Here is a tiny trained network, its code and every weight. The questions are about switching its units off for an input and a target symbol, where a switched-off unit gives its printed mean instead of its output.

import numpy as np


def w(rows, s, z=0):
    codes = np.array(rows[::2]) - 128.0
    scale = np.full(codes.shape[1], s)
    scale[-1] = z or s
    return codes * scale


def f(y):
    return y / 2 * (1 + np.tanh(0.7978845608 * (y + 0.044715 * y**3)))


def softmax(a):
    e = np.exp(a - a.max(-1, keepdims=True))
    return e / e.sum(-1, keepdims=True)


def log_softmax(a):
    a = a - a.max(-1, keepdims=True)
    return a - np.log(np.exp(a).sum(-1, keepdims=True))


def net(x, mask):
    ids = ['αβδηθλμξπστφψω'.index(c) for c in x.split()]
    T = len(ids)
    res = E[ids] + P[:T]
    r = res
    for j in range(2):
        rows = slice(2 * j, 2 * j + 2)
        q, k, v = (r @ M[0][rows].T for M in (Q, K, V))
        z = softmax(np.where(np.tri(T) > 0, q @ k.T / 2**0.5, -1e9)) @ v
        o = O[0][rows]
        res = res + np.where(mask[j], z, o[:, -1]) @ o[:, :-1]
    y = f(res @ A[0][:, :-1].T + A[0][:, -1])
    res = res + np.where(mask[2:6], y, B[0][:, -1]) @ B[0][:, :-1]
    return log_softmax(res[-1] @ U[:, :-1].T + U[:, -1])


Q, K, V, O, A, B = {}, {}, {}, {}, {}, {}
E = w([
[139,121,161,144,254,110,96,113,35],'α',
[68,79,183,123,139,114,162,82,163],'β',
[108,87,129,133,115,16,158,152,86],'δ',
[91,136,76,159,163,102,218,137,128],'η',
[154,47,96,121,141,176,183,118,80],'θ',
[66,152,136,121,122,110,78,93,122],'λ',
[155,165,94,116,114,200,155,30,116],'μ',
[74,114,59,127,74,86,138,143,152],'ξ',
[191,138,185,135,78,167,132,154,145],'π',
[126,94,74,100,170,133,92,125,197],'σ',
[53,70,99,60,158,132,114,134,79],'τ',
[108,157,155,203,118,183,82,169,84],'φ',
[191,147,65,162,117,101,177,122,153],'ψ',
[156,116,52,62,164,79,173,100,125],'ω',
],0.022)
P = w([
[223,227,107,48,56,225,115,246,156],'0',
[156,171,122,111,90,154,95,139,131],'1',
[144,137,120,130,112,148,93,88,134],'2',
[121,102,121,150,113,137,93,53,117],'3',
[105,86,123,168,123,129,82,12,125],'4',
[82,74,128,194,136,134,91,2,106],'5',
],0.0068)
Q[0] = w([
[2,199,232,221,188,88,83,73,98],'h0',
[59,210,252,133,127,171,94,225,208],'h0',
[198,107,224,240,157,191,170,175,67],'h1',
[222,165,198,190,120,159,19,246,106],'h1',
],0.0078)
K[0] = w([
[79,106,198,214,161,73,44,86,71],'h0',
[22,148,116,199,177,112,97,118,76],'h0',
[114,182,207,94,81,203,105,124,111],'h1',
[200,193,144,129,115,179,154,251,117],'h1',
],0.011)
V[0] = w([
[85,125,51,29,109,137,115,51,129],'h0',
[178,187,245,27,97,135,99,172,129],'h0',
[137,45,25,227,147,107,81,2,121],'h1',
[59,253,139,175,225,198,197,156,143],'h1',
],0.0054)
O[0] = w([
[134,125,41,134,124,111,173,102,136,250],'h0',
[69,83,134,175,157,101,1,68,108,118],'h0',
[166,194,170,128,123,172,103,233,136,249],'h1',
[108,146,146,216,198,158,172,101,136,94],'h1',
],0.008,0.0024)
A[0] = w([
[136,178,92,105,117,105,149,179,219,65],'n0',
[72,135,61,67,210,98,152,192,158,59],'n1',
[94,72,106,103,120,82,132,170,164,132],'n2',
[170,137,84,103,124,64,182,254,112,3],'n3',
],0.011,0.0047)
B[0] = w([
[110,118,114,131,122,112,125,153,228,200],'n0',
[46,254,234,86,92,100,85,201,107,218],'n1',
[160,148,223,131,86,235,200,93,133,208],'n2',
[207,45,90,122,86,93,115,46,104,253],'n3',
],0.0094,0.0055)
U = w([
[106,16,65,103,157,144,174,239,89,197],'α',
[173,78,103,177,165,65,126,167,179,150],'β',
[200,107,195,106,255,75,130,157,116,199],'δ',
[140,100,168,143,138,110,139,149,130,34],'η',
[165,97,176,107,194,122,111,195,199,192],'θ',
[83,49,226,139,184,111,195,80,202,101],'λ',
[151,172,120,129,138,158,182,91,107,50],'μ',
[138,82,176,144,94,64,158,132,61,70],'ξ',
[32,81,108,150,126,31,68,63,134,175],'π',
[181,148,147,57,174,40,119,140,117,81],'σ',
[103,161,158,187,146,39,224,147,107,166],'τ',
[99,99,167,86,130,135,147,184,69,84],'φ',
[169,117,159,216,111,121,84,222,88,184],'ψ',
[65,70,113,169,27,140,150,173,154,2],'ω',
],0.0076,0.0048)

Each question gives the input, a string of symbols that net reads in full, and the target symbol t.
The units are the heads (2 rows each of Q, K, V and O) and the neurons (one row each of A and B). Each row of codes is followed by its name. A weight is (code - 128) times the scale printed after its matrix; where a second scale follows, it is the last column's (O, A, B and U).
mask holds one flag per unit, heads first, then neurons. A switched-off unit (its flag False) gives its mean, the last column of its rows in O or B, instead of its output. The means were averaged over made-up inputs and are rounded, as every weight is.
A unit's drop is (log p(t) with every unit on - log p(t) with that unit switched off) / (log p(t) with every unit on - log p(t) with every unit switched off).
The circuit of an input: a set's keep is (log p(t) with only the set's units on - log p(t) with every unit switched off) / (log p(t) with every unit on - log p(t) with every unit switched off). Starting from all 6 units, units are removed one at a time, each time the one whose removal leaves the highest keep (on an exact tie, the one counted first), for as long as the keep stays at least 0.8.
circuit, biggest first: the units of the circuit, biggest drop first
k most important neurons: the k neurons with the biggest drops, biggest first
heads that matter: for each layer, one digit per head in row order, 1 if its drop is at least 0.15 and else 0, layers parted by /
drop of u: that unit's drop, to one decimal
input α φ μ η τ, target φ: heads that matter	00
input π λ λ β ξ ω, target π: circuit, biggest first	(h0)
input τ τ μ ξ, target ω: circuit, biggest first	(n2; n0; h1)
input θ δ δ ω σ, target θ: heads that matter	01
input π β β λ η, target π: heads that matter	10
input φ λ λ β δ π, target λ: heads that matter	01
input λ β λ λ δ, target ξ: circuit, biggest first	(n3; h1; n2)
input ξ ω η β η δ, target ξ: heads that matter	11
input φ η η μ τ ψ, target β: 2 most important neurons	(n0; n3)
input π ψ τ φ, target π: heads that matter	01
input λ θ η λ τ, target φ: drop of h1	0.1
input π β λ η, target π: drop of h0	1.1
input λ δ δ η σ, target θ: drop of h1	0.3
input μ θ λ λ θ ξ, target ω: most important neuron	(n2)
input ξ φ α ψ ψ, target β: drop of n1	0.2
